arr = (117, 130, 138, 155, 103, 119, 113, 156, 128, 158, 104, 117, 150, 133, 141, 102)
The entry just left of 138: 130
The entry just left of 103?
A: 155
The entry just left of 104 -> 158

x = 124  114  130  101  128  147  125  108
The 3rd entry from the end? 147
The 4th entry? 101
The last entry? 108

W = [147, 142, 116, 127, 119, 134, 123, 123, 128, 127, 124, 125, 122, 107]
The 1st entry from the right is 107
The second smallest entry: 116
The 2nd-last entry is 122
Which number is the maximum?
Answer: 147

Questions about the grid below. Rows and columns are numbered from 0.
1) What is the entry in the top-left corner?
2) What is the entry just right of 155?
3) What is the entry directly below the largest entry?
4) What is the entry in row 0 and column 1?
5) What is the top entry of the column that holds the largest entry?
6) What is the entry in the top-right corner?
[[138 130 112 144 132 120]
 [140 127 126 153 143 117]
 [139 135 119 128 115 128]
 [129 133 151 151 143 130]
 [129 122 144 131 136 143]
 [137 140 116 136 136 112]
 [147 115 140 151 136 119]
 [126 140 121 131 126 124]
 [117 141 150 123 129 135]
 [136 135 125 118 130 126]
 [134 121 146 155 142 132]
 [140 140 127 114 117 127]
 [147 120 127 139 123 127]
 [121 149 145 125 138 134]
 [119 142 139 119 129 137]]
1) 138
2) 142
3) 114
4) 130
5) 144
6) 120

Read these off the table that follows.
1) Report the largest entry in the first row.
2) Report the entry directly above the centre entry.
3) Report the entry in the top-left corner.
4) Report the entry at the centre.
5) Report the 5th entry, reading row by row.
6) Report the bottom-right entry.
7) Report the largest entry in the first column.
8) Report the fourth entry, reading row by row.
[[127 123 121 124 129 115 127 127 122 126 137 127 103 106 141]
 [126 121 121 126 130 113 129 126 120 126 137 126 104 106 145]
 [136 106 134 115 145 120 138 127 137 132 131 109 109 123 108]
 [127 112 125 125 127 111 140 115 135 130 140 130 103 111 134]
 [127 115 125 125 125 112 139 113 135 130 140 128 107 108 134]
 [135 109 123 129 123 114 142 122 129 124 139 126 103 108 139]
 [129 114 127 129 126 113 142 115 134 131 142 131 105 110 132]]
1) 141
2) 127
3) 127
4) 115
5) 129
6) 132
7) 136
8) 124

grid =
[[132, 115, 140, 135, 119, 136, 138, 140, 131, 133, 118],
 [129, 122, 133, 134, 121, 135, 135, 135, 132, 134, 123],
 [142, 124, 145, 129, 125, 132, 133, 130, 124, 120, 131],
 [140, 124, 145, 130, 126, 133, 132, 130, 125, 121, 130],
 [142, 126, 145, 129, 124, 132, 133, 128, 123, 119, 133],
 [142, 121, 149, 133, 123, 137, 136, 134, 126, 123, 127],
 [141, 133, 131, 112, 129, 111, 129, 124, 113, 115, 137],
 [138, 128, 140, 129, 124, 131, 131, 128, 126, 122, 133],
 [128, 124, 130, 133, 123, 133, 133, 133, 132, 133, 124],
 [142, 120, 150, 134, 122, 137, 137, 134, 126, 123, 127],
 [139, 118, 144, 136, 118, 139, 139, 138, 130, 131, 123],
 [142, 123, 147, 130, 123, 133, 134, 132, 124, 121, 130],
 [145, 125, 150, 128, 124, 131, 134, 130, 121, 118, 132],
 [132, 115, 140, 135, 120, 136, 138, 139, 131, 133, 119],
 [128, 128, 127, 128, 126, 128, 130, 128, 128, 128, 128]]
Indices start at 0.
The bottom entry of the column that holds the smallest entry: 128
What is the entry in row 2 and column 0?
Answer: 142
What is the entry in row 0 and column 2?
Answer: 140
The entry in row 1 and column 1: 122
The entry in row 0 and column 0: 132
The entry in the bottom-left corner -> 128
What is the entry just right of the smallest entry?
Answer: 129
What is the top-right entry?
Answer: 118
The entry at row 0, column 1 is 115
The entry directly above the smallest entry -> 137
What is the entry just right of the centre entry?
Answer: 131
What is the entry just left of the smallest entry?
Answer: 129
The entry at row 1, column 0: 129
What is the minimum?
Answer: 111
What is the entry at row 1, column 2?
Answer: 133
The entry in row 2 and column 1 -> 124
What is the top entry of the column that holds the smallest entry?
Answer: 136

data =
[[148 145 146 146]
 [143 145 144 145]
 [149 147 144 145]
 [156 149 145 146]
 [146 147 146 149]
 [149 146 145 143]]
Rows and columns are numbered from 0.
The top-right entry: 146
What is the bottom-right entry?
Answer: 143
What is the entry directly below the largest entry?
Answer: 146
The entry at row 0, column 0: 148
What is the entry at row 1, column 2?
Answer: 144
What is the entry directly above the largest entry?
Answer: 149
What is the entry in row 1 and column 1?
Answer: 145

B = [[107, 119, 119, 115, 128, 140, 119, 148, 121, 127, 120, 119, 136, 116, 124, 132], [107, 131, 155, 130, 124, 145, 126, 108, 137, 144, 139, 125, 125, 121, 114, 133], [122, 114, 133, 149, 128, 124, 125, 118, 125, 144, 128, 120, 152, 124, 126, 120], [139, 111, 117, 121, 127, 126, 146, 140, 136, 123, 133, 150, 128, 148, 123, 135], [144, 139, 131, 149, 146, 125, 116, 135, 140, 120, 127, 140, 156, 137, 129, 119], [136, 107, 133, 136, 125, 119, 115, 143, 136, 125, 135, 136, 114, 118, 136, 135]]
Find the third largest entry.
A: 152
The 3rd entry in reading order is 119
The 4th entry in reading order -> 115
The entry just right of 155 is 130
Find the entry just right of 130.
A: 124
The entry just right of the largest entry -> 137
The entry just left of the largest entry is 140
The first entry in reading order: 107

Questions about the matrix below.
1) Read off the 1st entry, reading row by row.
2) Read off the last entry of the smallest entry's row.
3) Read off the last entry, reading row by row.
4) Read off the first entry of the smallest entry's row.
5) Read off the entry in the top-right corner.
6) Read off the smallest entry.
7) Read off the entry directly above the centre entry.
8) Read off the 3rd-last entry, reading row by row.
[[120 128 128 127 131 128 123]
 [127 111 132 127 129 119 115]
 [131 128 127 127 129 124 123]
 [124 128 128 127 131 126 123]
 [129 122 132 129 124 128 129]
 [133 128 123 127 129 119 126]
 [129  99 132 130 124 117 123]
 [135 145 123 124 131 131 126]
 [129 128 132 137 118 128 137]]
1) 120
2) 123
3) 137
4) 129
5) 123
6) 99
7) 127
8) 118

Read these off the table that follows.
1) Which number is the top entry of the column that holds the smallest entry?
2) Which number is the entry in the bottom-right corner?
3) Which number is the entry in the top-left corner?
4) Which number is the entry just right of 121?
5) Which number is the entry directly below 129?
6) Which number is the entry directly above 115?
7) Which number is the entry just right of 141?
8) Which number is the third entry on the main diagonal?
[[149  99 127 140]
 [112 141 125 110]
 [122 124 145 120]
 [142 100 129 134]
 [117 137 121 115]
 [138 105 135 132]
 [102 150 131 103]]
1) 99
2) 103
3) 149
4) 115
5) 121
6) 134
7) 125
8) 145
